Here is a tiny trained network, its code and every weight. The questions are about switching its units off for an input and a class, where a switched-off unit gives its printed mean instead of its output.

import numpy as np


def w(rows, s, z=0):
    codes = np.array(rows[::2]) - 128.0
    scale = np.full(codes.shape[1], s)
    scale[-1] = z or s
    return codes * scale


def f(y):
    return np.maximum(y, 0)


def log_softmax(a):
    a = a - a.max(-1, keepdims=True)
    return a - np.log(np.exp(a).sum(-1, keepdims=True))


def net(x, mask):
    res = np.array(x, float).reshape(1, 8) / 4 @ E
    y = f(res @ A[0][:, :-1].T + A[0][:, -1])
    res = res + np.where(mask, y, B[0][:, -1]) @ B[0][:, :-1]
    return log_softmax(res[-1] @ U[:, :-1].T + U[:, -1])


A, B = {}, {}
E = w([
[83,2,165,73,142],'x0',
[131,130,132,123,135],'x1',
[130,129,126,126,129],'x2',
[151,80,121,235,193],'x3',
[126,128,127,133,123],'x4',
[28,151,37,119,193],'x5',
[130,129,133,124,134],'x6',
[130,128,127,126,129],'x7',
],0.012)
A[0] = w([
[90,145,118,38,47,130],'n1',
[90,132,118,101,15,122],'n2',
[158,70,79,194,124,170],'n3',
[123,116,160,202,172,102],'n4',
[139,215,108,143,129,74],'n5',
[129,10,118,89,98,38],'n6',
[199,92,171,152,111,123],'n7',
[123,76,87,70,163,97],'n8',
[79,162,139,117,199,119],'n9',
[204,118,163,57,73,113],'n10',
[187,125,179,137,59,54],'n11',
[150,115,131,164,172,177],'n12',
[86,63,163,89,111,76],'n13',
[90,127,112,154,162,209],'n14',
[97,172,177,46,113,196],'n15',
[195,100,183,153,95,41],'n16',
[37,139,103,143,135,95],'n17',
[220,120,186,128,61,125],'n18',
[129,134,112,67,74,143],'n19',
[67,15,171,107,111,6],'n20',
[159,76,129,195,173,145],'n21',
[181,99,178,171,98,150],'n22',
[122,75,123,181,135,151],'n23',
[125,143,102,93,19,114],'n24',
[199,214,90,167,106,45],'n25',
[92,117,69,117,208,109],'n26',
[76,138,147,90,39,173],'n27',
[151,185,116,130,123,143],'n28',
[113,98,140,189,128,135],'n29',
[83,165,46,117,177,21],'n30',
],0.011,0.0013)
B[0] = w([
[136,105,35,85,200,234],'n1',
[128,97,52,108,123,201],'n2',
[162,117,84,88,146,195],'n3',
[147,32,36,98,199,194],'n4',
[107,111,157,209,126,211],'n5',
[135,122,211,211,115,230],'n6',
[76,171,96,85,96,216],'n7',
[129,137,170,185,93,189],'n8',
[90,153,163,87,71,183],'n9',
[93,155,112,98,122,231],'n10',
[119,152,144,75,110,220],'n11',
[140,77,93,62,151,179],'n12',
[133,64,127,239,118,212],'n13',
[138,117,133,17,108,181],'n14',
[193,73,67,135,183,213],'n15',
[131,135,112,102,41,218],'n16',
[96,193,98,92,77,198],'n17',
[99,100,210,143,65,248],'n18',
[148,107,84,107,147,194],'n19',
[125,99,200,214,126,246],'n20',
[218,140,60,69,157,212],'n21',
[46,147,136,59,106,216],'n22',
[170,46,73,110,140,185],'n23',
[175,126,133,110,176,204],'n24',
[108,123,142,208,140,240],'n25',
[82,188,123,130,52,212],'n26',
[225,51,81,121,123,207],'n27',
[179,83,131,255,177,187],'n28',
[146,96,60,102,149,175],'n29',
[104,165,195,99,99,224],'n30',
],0.0072,0.011)
U = w([
[177,101,71,45,208,119],'0',
[32,158,140,38,47,208],'1',
[125,120,155,253,158,3],'2',
],0.013,0.00025)

Each question gives the input, the list of numbers given to net, and the class t.
The units are the neurons (one row each of A and B). Each row of codes is followed by its name. A weight is (code - 128) times the scale printed after its matrix; where a second scale follows, it is the last column's (A, B and U).
mask holds one flag per neuron, in row order. A switched-off neuron (its flag False) gives its mean, the last column of its row in B, instead of its output. The means were averaged over made-up inputs and are rounded, as every weight is.
A unit's drop is (log p(t) with every unit on - log p(t) with that unit switched off) / (log p(t) with every unit on - log p(t) with every unit switched off).
The circuit of an input: a set's keep is (log p(t) with only the set's units on - log p(t) with every unit switched off) / (log p(t) with every unit on - log p(t) with every unit switched off). Starting from the 12 units with the biggest drops (on a tie, the unit counted first), units are removed one at a time, each time the one whose removal leaves the highest keep (on an exact tie, the one counted first), for as long as the keep stays at least 0.8.
circuit, biggest first: the units of the circuit, biggest drop first
k most important neurons: the k neurons with the biggest drops, biggest first
drop of u: that unit's drop, to one decimal
input [-3,4,3,7,6,-7,-3,6], class 0: circuit, biggest first	n21
input [6,-6,-2,-5,-6,4,-8,-5], class 2: circuit, biggest first	n20, n13
input [6,6,0,0,0,6,0,3], class 1: 2 most important neurons	n26, n17
input [-8,-6,-7,8,0,4,-3,-6], class 0: 2 most important neurons	n4, n21
input [-8,-3,4,-1,-8,-8,-6,0], class 1: 2 most important neurons	n22, n11
input [1,-8,2,-8,-2,-8,3,4], class 0: 4 most important neurons	n15, n1, n27, n24
input [7,7,-1,5,-7,2,1,-8], class 2: 2 most important neurons	n20, n6
input [8,-1,-4,-1,-5,6,-8,-8], class 2: 2 most important neurons	n20, n13
input [-8,8,6,-7,-8,6,-5,-7], class 2: 3 most important neurons	n5, n28, n25
input [6,2,4,-3,-6,5,-1,6], class 2: 2 most important neurons	n13, n20
input [8,1,-4,2,-5,-8,6,6], class 1: 2 most important neurons	n22, n7
input [-8,-5,-6,-8,2,1,4,-6], class 0: 3 most important neurons	n1, n20, n6
input [-6,1,5,3,-4,-8,4,-6], class 1: drop of n25	0.0
input [5,4,-8,4,4,3,5,3], class 2: circuit, biggest first	n20
input [6,6,3,-6,-1,-3,-1,1], class 0: drop of n2	0.2
input [-7,7,3,5,3,7,-4,0], class 1: drop of n26	0.3
input [2,0,-1,-1,-2,-3,7,8], class 1: drop of n25	0.1
